Below are the code and all the weights of a small trained network. Each question names an input and a target symbol and asks about switching units off, where a switched-off unit gives its printed mean instead of its output.

import numpy as np


def w(rows, s, z=0):
    codes = np.array(rows[::2]) - 128.0
    scale = np.full(codes.shape[1], s)
    scale[-1] = z or s
    return codes * scale


def norm(h):
    return h / np.sqrt((h * h).mean(-1, keepdims=True) + 1e-5)


def f(y):
    return np.maximum(y, 0)


def softmax(a):
    e = np.exp(a - a.max(-1, keepdims=True))
    return e / e.sum(-1, keepdims=True)


def log_softmax(a):
    a = a - a.max(-1, keepdims=True)
    return a - np.log(np.exp(a).sum(-1, keepdims=True))


def net(x, mask):
    ids = ['ΔΛΣΩαβγεζηθμξτψ'.index(c) for c in x.split()]
    T = len(ids)
    res = E[ids] + P[:T]
    u = 0
    for l in range(2):
        r = norm(res)
        for j in range(2):
            rows = slice(3 * j, 3 * j + 3)
            q, k, v = (r @ M[l][rows].T for M in (Q, K, V))
            z = softmax(np.where(np.tri(T) > 0, q @ k.T / 3**0.5, -1e9)) @ v
            o = O[l][rows]
            res = res + np.where(mask[u + j], z, o[:, -1]) @ o[:, :-1]
        u += 2
        y = f(norm(res) @ A[l][:, :-1].T + A[l][:, -1])
        res = res + np.where(mask[u : u + 4], y, B[l][:, -1]) @ B[l][:, :-1]
        u += 4
    return log_softmax(norm(res)[-1] @ U[:, :-1].T + U[:, -1])


Q, K, V, O, A, B = {}, {}, {}, {}, {}, {}
E = w([
[143,95,145],'Δ',
[106,170,133],'Λ',
[144,96,147],'Σ',
[106,107,86],'Ω',
[129,161,141],'α',
[108,107,85],'β',
[4,141,102],'γ',
[110,105,83],'ε',
[198,96,124],'ζ',
[204,194,203],'η',
[132,59,133],'θ',
[61,61,215],'μ',
[107,153,174],'ξ',
[199,185,60],'τ',
[154,139,177],'ψ',
],0.022)
P = w([
[214,254,212],'0',
[218,223,202],'1',
[215,196,184],'2',
[194,188,157],'3',
[191,159,140],'4',
[181,128,124],'5',
[181,116,116],'6',
[184,96,108],'7',
],0.0069)
Q[0] = w([
[175,21,103],'0.h1',
[82,173,224],'0.h1',
[102,8,141],'0.h1',
[64,96,170],'0.h2',
[124,108,140],'0.h2',
[146,163,62],'0.h2',
],0.016)
K[0] = w([
[17,33,142],'0.h1',
[144,222,137],'0.h1',
[25,108,93],'0.h1',
[140,253,101],'0.h2',
[144,134,92],'0.h2',
[91,35,181],'0.h2',
],0.013)
V[0] = w([
[251,216,118],'0.h1',
[111,240,154],'0.h1',
[87,104,183],'0.h1',
[64,28,143],'0.h2',
[71,53,117],'0.h2',
[107,2,131],'0.h2',
],0.0058)
O[0] = w([
[164,69,68,224],'0.h1',
[61,69,89,111],'0.h1',
[66,164,128,137],'0.h1',
[130,205,152,13],'0.h2',
[104,196,150,3],'0.h2',
[131,254,161,89],'0.h2',
],0.0073,0.002)
A[0] = w([
[72,88,248,255],'0.n1',
[147,111,73,18],'0.n2',
[150,195,162,42],'0.n3',
[196,143,106,64],'0.n4',
],0.013,0.005)
B[0] = w([
[74,2,88,255],'0.n1',
[92,122,162,155],'0.n2',
[83,184,157,170],'0.n3',
[49,144,89,229],'0.n4',
],0.012,0.0054)
Q[1] = w([
[177,204,154],'1.h1',
[133,101,111],'1.h1',
[131,166,172],'1.h1',
[50,100,253],'1.h2',
[154,153,106],'1.h2',
[127,108,139],'1.h2',
],0.022)
K[1] = w([
[141,253,123],'1.h1',
[141,96,208],'1.h1',
[101,166,32],'1.h1',
[62,34,166],'1.h2',
[184,164,121],'1.h2',
[106,125,142],'1.h2',
],0.016)
V[1] = w([
[11,93,137],'1.h1',
[137,232,113],'1.h1',
[148,149,22],'1.h1',
[159,151,229],'1.h2',
[104,187,63],'1.h2',
[51,132,148],'1.h2',
],0.011)
O[1] = w([
[134,101,144,136],'1.h1',
[58,153,154,2],'1.h1',
[113,202,85,169],'1.h1',
[174,82,178,9],'1.h2',
[157,166,7,94],'1.h2',
[107,105,114,50],'1.h2',
],0.015,0.004)
A[1] = w([
[26,56,81,3],'1.n1',
[24,175,29,57],'1.n2',
[38,40,146,87],'1.n3',
[246,164,102,56],'1.n4',
],0.014,0.0054)
B[1] = w([
[3,175,163,185],'1.n1',
[201,84,172,254],'1.n2',
[152,234,66,227],'1.n3',
[125,153,182,236],'1.n4',
],0.014,0.0058)
U = w([
[104,116,134,2],'Δ',
[131,82,184,201],'Λ',
[43,164,195,196],'Σ',
[14,32,167,175],'Ω',
[149,92,142,201],'α',
[140,102,153,162],'β',
[3,157,36,91],'γ',
[238,169,179,13],'ε',
[67,115,100,115],'ζ',
[123,199,28,196],'η',
[119,102,70,157],'θ',
[126,124,87,112],'μ',
[96,120,79,66],'ξ',
[136,50,163,63],'τ',
[92,184,136,138],'ψ',
],0.019,0.006)

Each question gives the input, a string of symbols that net reads in full, and the target symbol t.
The units are the heads (3 rows each of Q, K, V and O) and the neurons (one row each of A and B). Each row of codes is followed by its name. A weight is (code - 128) times the scale printed after its matrix; where a second scale follows, it is the last column's (O, A, B and U).
mask holds one flag per unit, layer by layer, with each layer's heads first. A switched-off unit (its flag False) gives its mean, the last column of its rows in O or B, instead of its output. The means were averaged over made-up inputs and are rounded, as every weight is.
A unit's drop is (log p(t) with every unit on - log p(t) with that unit switched off) / (log p(t) with every unit on - log p(t) with every unit switched off).
The circuit of an input: a set's keep is (log p(t) with only the set's units on - log p(t) with every unit switched off) / (log p(t) with every unit on - log p(t) with every unit switched off). Starting from all 12 units, units are removed one at a time, each time the one whose removal leaves the highest keep (on an exact tie, the one counted first), for as long as the keep stays at least 0.8.
units of the circuit, in order: the units of the circuit, biggest drop first
top k neurons: the k neurons with the biggest drops, biggest first
which heads matter: for each layer, one digit per head in row order, 1 if its drop is at least 0.15 and else 0, layers parted by /
input μ γ α, target Σ: units of the circuit, in order	(0.h2, 1.h1)
input τ Ω ζ ψ ζ ζ Λ, target ε: which heads matter	00 / 00
input μ ζ Σ, target Ω: units of the circuit, in order	(0.n1)
input ζ ζ μ ζ ζ τ ζ, target η: which heads matter	01 / 11
input ζ ζ ζ β μ Σ, target Ω: units of the circuit, in order	(0.h1, 0.n1)
input μ μ ζ β ε τ ζ ζ, target η: which heads matter	10 / 01
input Ω μ Ω α μ ζ, target Σ: which heads matter	11 / 10
input Σ ζ ζ ζ Ω, target ε: top 2 neurons	(0.n1, 1.n4)
input τ ξ θ τ Σ ζ Ω ζ, target ε: top 3 neurons	(1.n2, 0.n1, 1.n3)
input ζ ζ γ τ τ θ Ω, target η: top 2 neurons	(0.n1, 0.n4)
input ζ ζ ζ ε, target ε: which heads matter	00 / 10
input τ ζ ζ τ τ β, target η: which heads matter	00 / 11
input Ω ψ γ θ ξ, target γ: units of the circuit, in order	(1.n3, 0.n1)
input γ μ α τ Ω, target η: top 3 neurons	(0.n1, 1.n2, 0.n2)
input μ ζ θ μ ε ζ α, target ε: top 4 neurons	(0.n1, 1.n2, 1.n1, 0.n2)
input α μ ε, target Σ: which heads matter	11 / 00
input ε μ Δ Δ, target Ω: which heads matter	10 / 11
input β ζ ζ Δ ζ μ Ω, target Σ: top neuron	(0.n1)
input μ ζ α β, target ε: top 3 neurons	(0.n1, 1.n2, 0.n4)
input ζ τ ζ ζ ψ ζ μ ε, target Σ: top neuron	(0.n3)
input ζ ζ μ η, target Σ: which heads matter	00 / 10
input ζ η Ω α, target Λ: which heads matter	11 / 11
input ψ τ ζ ζ μ β ε ζ, target ε: top 2 neurons	(1.n2, 0.n4)
input Δ γ α Σ, target γ: top 4 neurons	(0.n1, 1.n3, 1.n1, 1.n2)
